Below is a small trained network, with its code and all its weights. Each question gives an input and a target symbol and asks what happens when units are switched off, that is, made to give their printed mean instead of their output.

import numpy as np


def w(rows, s, z=0):
    codes = np.array(rows[::2]) - 128.0
    scale = np.full(codes.shape[1], s)
    scale[-1] = z or s
    return codes * scale


def norm(h):
    return h / np.sqrt((h * h).mean(-1, keepdims=True) + 1e-5)


def softmax(a):
    e = np.exp(a - a.max(-1, keepdims=True))
    return e / e.sum(-1, keepdims=True)


def log_softmax(a):
    a = a - a.max(-1, keepdims=True)
    return a - np.log(np.exp(a).sum(-1, keepdims=True))


def net(x, mask):
    ids = ['αβδεζηθλμξτφψω'.index(c) for c in x.split()]
    T = len(ids)
    res = E[ids] + P[:T]
    u = 0
    for l in range(3):
        r = norm(res)
        for j in range(2):
            rows = slice(2 * j, 2 * j + 2)
            q, k, v = (r @ M[l][rows].T for M in (Q, K, V))
            z = softmax(np.where(np.tri(T) > 0, q @ k.T / 2**0.5, -1e9)) @ v
            o = O[l][rows]
            res = res + np.where(mask[u + j], z, o[:, -1]) @ o[:, :-1]
        u += 2
    return log_softmax(norm(res)[-1] @ U[:, :-1].T + U[:, -1])


Q, K, V, O = {}, {}, {}, {}
E = w([
[134,118,107,92],'α',
[135,116,114,119],'β',
[117,169,120,134],'δ',
[136,150,113,104],'ε',
[161,90,176,175],'ζ',
[113,146,109,130],'η',
[138,160,125,97],'θ',
[149,147,168,107],'λ',
[172,138,156,149],'μ',
[156,150,99,133],'ξ',
[81,103,109,122],'τ',
[140,140,178,143],'φ',
[124,128,108,251],'ψ',
[94,139,194,139],'ω',
],0.02)
P = w([
[96,73,37,2],'0',
[138,82,122,47],'1',
[133,108,136,66],'2',
[127,136,122,77],'3',
[144,97,115,68],'4',
[115,66,103,50],'5',
],0.0032)
Q[0] = w([
[82,116,144,34],'0.h1',
[64,88,250,180],'0.h1',
[237,179,66,105],'0.h2',
[149,93,119,139],'0.h2',
],0.012)
K[0] = w([
[108,60,88,56],'0.h1',
[5,62,170,195],'0.h1',
[229,189,73,190],'0.h2',
[97,174,121,148],'0.h2',
],0.011)
V[0] = w([
[37,107,104,196],'0.h1',
[211,164,62,94],'0.h1',
[17,116,1,173],'0.h2',
[184,88,142,215],'0.h2',
],0.0089)
O[0] = w([
[51,139,94,162,24],'0.h1',
[183,54,161,195,199],'0.h1',
[24,2,47,124,3],'0.h2',
[79,101,175,236,128],'0.h2',
],0.0062,0.0052)
Q[1] = w([
[86,141,44,176],'1.h1',
[147,101,152,125],'1.h1',
[34,9,62,2],'1.h2',
[81,106,81,139],'1.h2',
],0.0096)
K[1] = w([
[153,145,145,109],'1.h1',
[123,113,121,151],'1.h1',
[77,153,162,7],'1.h2',
[81,164,112,129],'1.h2',
],0.015)
V[1] = w([
[190,157,47,96],'1.h1',
[219,94,70,250],'1.h1',
[168,114,144,96],'1.h2',
[194,119,9,176],'1.h2',
],0.011)
O[1] = w([
[152,91,223,213,182],'1.h1',
[205,29,215,135,221],'1.h1',
[171,145,155,111,253],'1.h2',
[104,1,221,108,176],'1.h2',
],0.0082,0.0033)
Q[2] = w([
[98,206,154,79],'2.h1',
[127,61,190,158],'2.h1',
[65,92,159,148],'2.h2',
[251,174,206,78],'2.h2',
],0.014)
K[2] = w([
[128,177,93,53],'2.h1',
[135,147,60,233],'2.h1',
[159,102,24,117],'2.h2',
[77,203,248,33],'2.h2',
],0.012)
V[2] = w([
[156,89,239,13],'2.h1',
[154,125,78,16],'2.h1',
[8,194,197,50],'2.h2',
[78,142,195,199],'2.h2',
],0.014)
O[2] = w([
[134,152,67,74,254],'2.h1',
[199,106,65,127,82],'2.h1',
[109,141,209,6,129],'2.h2',
[118,176,195,127,140],'2.h2',
],0.014,0.0073)
U = w([
[86,48,85,118,115],'α',
[142,171,171,84,197],'β',
[87,153,38,109,121],'δ',
[43,192,152,29,239],'ε',
[40,54,90,61,82],'ζ',
[153,96,76,122,3],'η',
[172,121,70,112,68],'θ',
[138,172,139,214,104],'λ',
[92,93,99,114,41],'μ',
[11,75,194,217,194],'ξ',
[190,169,112,80,71],'τ',
[189,1,163,152,153],'φ',
[105,84,84,138,27],'ψ',
[197,185,172,194,132],'ω',
],0.0095,0.0043)

Each question gives the input, a string of symbols that net reads in full, and the target symbol t.
The units are the heads (2 rows each of Q, K, V and O). Each row of codes is followed by its name. A weight is (code - 128) times the scale printed after its matrix; where a second scale follows, it is the last column's (O and U).
mask holds one flag per head, layer by layer. A switched-off head (its flag False) gives its mean, the last column of its rows in O, instead of its output. The means were averaged over made-up inputs and are rounded, as every weight is.
A unit's drop is (log p(t) with every unit on - log p(t) with that unit switched off) / (log p(t) with every unit on - log p(t) with every unit switched off).
The circuit of an input: a set's keep is (log p(t) with only the set's units on - log p(t) with every unit switched off) / (log p(t) with every unit on - log p(t) with every unit switched off). Starting from all 6 units, units are removed one at a time, each time the one whose removal leaves the highest keep (on an exact tie, the one counted first), for as long as the keep stays at least 0.8.
circuit, biggest first: the units of the circuit, biggest drop first
unit that matters most: the unit with the biggest drop
heads that matter: for each layer, one digit per head in row order, 1 if its drop is at least 0.15 and else 0, layers parted by /
input θ ζ δ ψ β, target ξ: heads that matter	00 / 00 / 10
input ψ θ φ ψ δ φ, target ξ: heads that matter	00 / 00 / 10
input τ φ λ, target ε: circuit, biggest first	(1.h1)
input φ μ ζ ψ δ, target ξ: heads that matter	00 / 01 / 10
input μ α β, target ω: heads that matter	01 / 00 / 01
input ζ β ζ ζ ψ ξ, target ξ: circuit, biggest first	(2.h1, 0.h2)
input μ λ φ θ ω ζ, target ε: heads that matter	10 / 00 / 01
input η τ δ ψ μ α, target ξ: circuit, biggest first	(2.h1, 0.h2)
input θ ζ ξ α, target φ: circuit, biggest first	(0.h1, 1.h1)
input ζ μ ε, target ω: circuit, biggest first	(0.h2, 2.h2)
input β α δ ζ μ ξ, target φ: circuit, biggest first	(0.h1, 1.h2)
input λ μ ε ξ λ, target φ: circuit, biggest first	(1.h2, 0.h1, 2.h2)
input ξ ξ μ ψ β α, target φ: heads that matter	10 / 11 / 00
input β ω δ φ, target ε: circuit, biggest first	(0.h1)
input α ψ φ δ, target ξ: heads that matter	00 / 01 / 00
input ζ ξ ω μ τ, target δ: circuit, biggest first	(0.h1, 1.h2)
input λ α ψ θ, target ξ: heads that matter	10 / 00 / 10
input β ξ ξ η ξ δ, target φ: circuit, biggest first	(1.h1, 0.h1)
input α μ ε ω ζ β, target ε: heads that matter	00 / 00 / 01
input ζ τ ψ μ α, target ξ: unit that matters most	2.h1
input β μ θ η, target ω: heads that matter	11 / 10 / 01
